Below are the code and all the weights of a small trained network. Each question names an input and a class and asks about switching units off, where a switched-off unit gives its printed mean instead of its output.

import numpy as np


def w(rows, s, z=0):
    codes = np.array(rows[::2]) - 128.0
    scale = np.full(codes.shape[1], s)
    scale[-1] = z or s
    return codes * scale


def norm(h):
    return h / np.sqrt((h * h).mean(-1, keepdims=True) + 1e-5)


def f(y):
    return np.maximum(y, 0)


def log_softmax(a):
    a = a - a.max(-1, keepdims=True)
    return a - np.log(np.exp(a).sum(-1, keepdims=True))


def net(x, mask):
    res = np.array(x, float).reshape(1, 2) / 4 @ E
    u = 0
    for l in range(2):
        y = f(norm(res) @ A[l][:, :-1].T + A[l][:, -1])
        res = res + np.where(mask[u : u + 8], y, B[l][:, -1]) @ B[l][:, :-1]
        u += 8
    return log_softmax(norm(res)[-1] @ U[:, :-1].T + U[:, -1])


A, B = {}, {}
E = w([
[123,175,84,154,2,118,93,32,91],'x0',
[124,147,92,172,138,163,204,96,5],'x1',
],0.0085)
A[0] = w([
[130,181,71,128,164,152,110,15,135,169],'L0N1',
[225,137,121,193,175,132,205,144,72,114],'L0N2',
[103,97,111,192,176,249,226,91,43,158],'L0N3',
[147,52,138,51,171,108,171,254,158,182],'L0N4',
[134,127,161,139,184,101,151,183,166,84],'L0N5',
[107,153,163,67,126,117,101,160,207,17],'L0N6',
[107,88,131,67,61,166,102,163,86,7],'L0N7',
[160,132,129,79,223,129,142,211,202,99],'L0N8',
],0.0076,0.002)
B[0] = w([
[99,85,155,137,251,178,126,204,149,179],'L0N1',
[114,143,134,191,155,153,82,51,73,199],'L0N2',
[157,182,24,186,167,68,30,115,32,246],'L0N3',
[44,254,105,169,145,248,59,162,118,234],'L0N4',
[219,126,147,137,174,158,95,128,151,184],'L0N5',
[165,29,87,68,165,74,211,142,116,185],'L0N6',
[123,103,236,97,138,158,129,139,90,133],'L0N7',
[179,240,229,179,174,180,47,95,174,223],'L0N8',
],0.0078,0.011)
A[1] = w([
[66,143,132,153,75,145,120,137,133,7],'L1N1',
[144,190,114,112,131,147,179,191,26,222],'L1N2',
[165,203,194,156,132,89,103,106,114,144],'L1N3',
[155,137,99,161,196,114,125,145,201,90],'L1N4',
[130,42,160,87,74,1,72,105,141,108],'L1N5',
[87,139,169,132,43,228,141,73,142,76],'L1N6',
[83,135,58,99,108,152,109,165,106,138],'L1N7',
[206,85,125,35,44,76,163,126,154,30],'L1N8',
],0.0085,0.0015)
B[1] = w([
[171,94,178,187,102,202,106,160,162,147],'L1N1',
[115,125,138,110,171,44,121,78,79,237],'L1N2',
[83,81,123,123,207,242,136,176,78,253],'L1N3',
[138,140,114,125,99,177,155,144,135,226],'L1N4',
[97,100,95,91,120,113,153,129,103,188],'L1N5',
[219,205,168,78,254,189,141,199,164,166],'L1N6',
[119,138,141,149,61,121,173,95,238,179],'L1N7',
[95,76,145,136,122,92,124,129,57,170],'L1N8',
],0.0078,0.006)
U = w([
[131,122,149,177,60,94,192,88,194,15],'0',
[162,141,108,135,57,107,195,156,131,2],'1',
[129,151,60,204,148,120,102,56,44,165],'2',
[114,4,95,43,77,82,144,152,117,157],'3',
[161,150,152,114,169,229,107,192,190,233],'4',
],0.013,0.0038)

Each question gives the input, the list of numbers given to net, and the class t.
The units are the neurons (one row each of A and B). Each row of codes is followed by its name. A weight is (code - 128) times the scale printed after its matrix; where a second scale follows, it is the last column's (A, B and U).
mask holds one flag per neuron, layer by layer. A switched-off neuron (its flag False) gives its mean, the last column of its row in B, instead of its output. The means were averaged over made-up inputs and are rounded, as every weight is.
A unit's drop is (log p(t) with every unit on - log p(t) with that unit switched off) / (log p(t) with every unit on - log p(t) with every unit switched off).
The circuit of an input: a set's keep is (log p(t) with only the set's units on - log p(t) with every unit switched off) / (log p(t) with every unit on - log p(t) with every unit switched off). Starting from the 12 units with the biggest drops (on a tie, the unit counted first), units are removed one at a time, each time the one whose removal leaves the highest keep (on an exact tie, the one counted first), for as long as the keep stays at least 0.8.
units of the circuit, in order: the units of the circuit, biggest drop first
k most important neurons: the k neurons with the biggest drops, biggest first
k most important neurons of layer l: the k neurons of layer l with the biggest drops, biggest first
drop when u is switched off: that unit's drop, to one decimal
input [6,1], class 4: units of the circuit, in order -> L0N3, L1N6
input [7,-4], class 4: units of the circuit, in order -> L0N3
input [6,-7], class 3: 2 most important neurons -> L0N4, L0N8
input [4,-3], class 3: 2 most important neurons -> L0N4, L0N8
input [1,-3], class 3: 2 most important neurons of layer 0 -> L0N4, L0N6
input [3,-2], class 3: 3 most important neurons -> L0N4, L0N8, L0N2
input [4,0], class 4: 2 most important neurons -> L0N3, L0N6
input [6,-4], class 3: 4 most important neurons -> L0N4, L0N8, L0N2, L1N5
input [7,1], class 4: 3 most important neurons -> L0N3, L0N6, L1N6
input [5,-1], class 4: 2 most important neurons of layer 0 -> L0N6, L0N3
input [6,0], class 4: drop when L0N3 is switched off -> 2.0
input [2,-2], class 3: drop when L1N1 is switched off -> 0.0
input [5,-4], class 3: drop when L0N3 is switched off -> 0.1
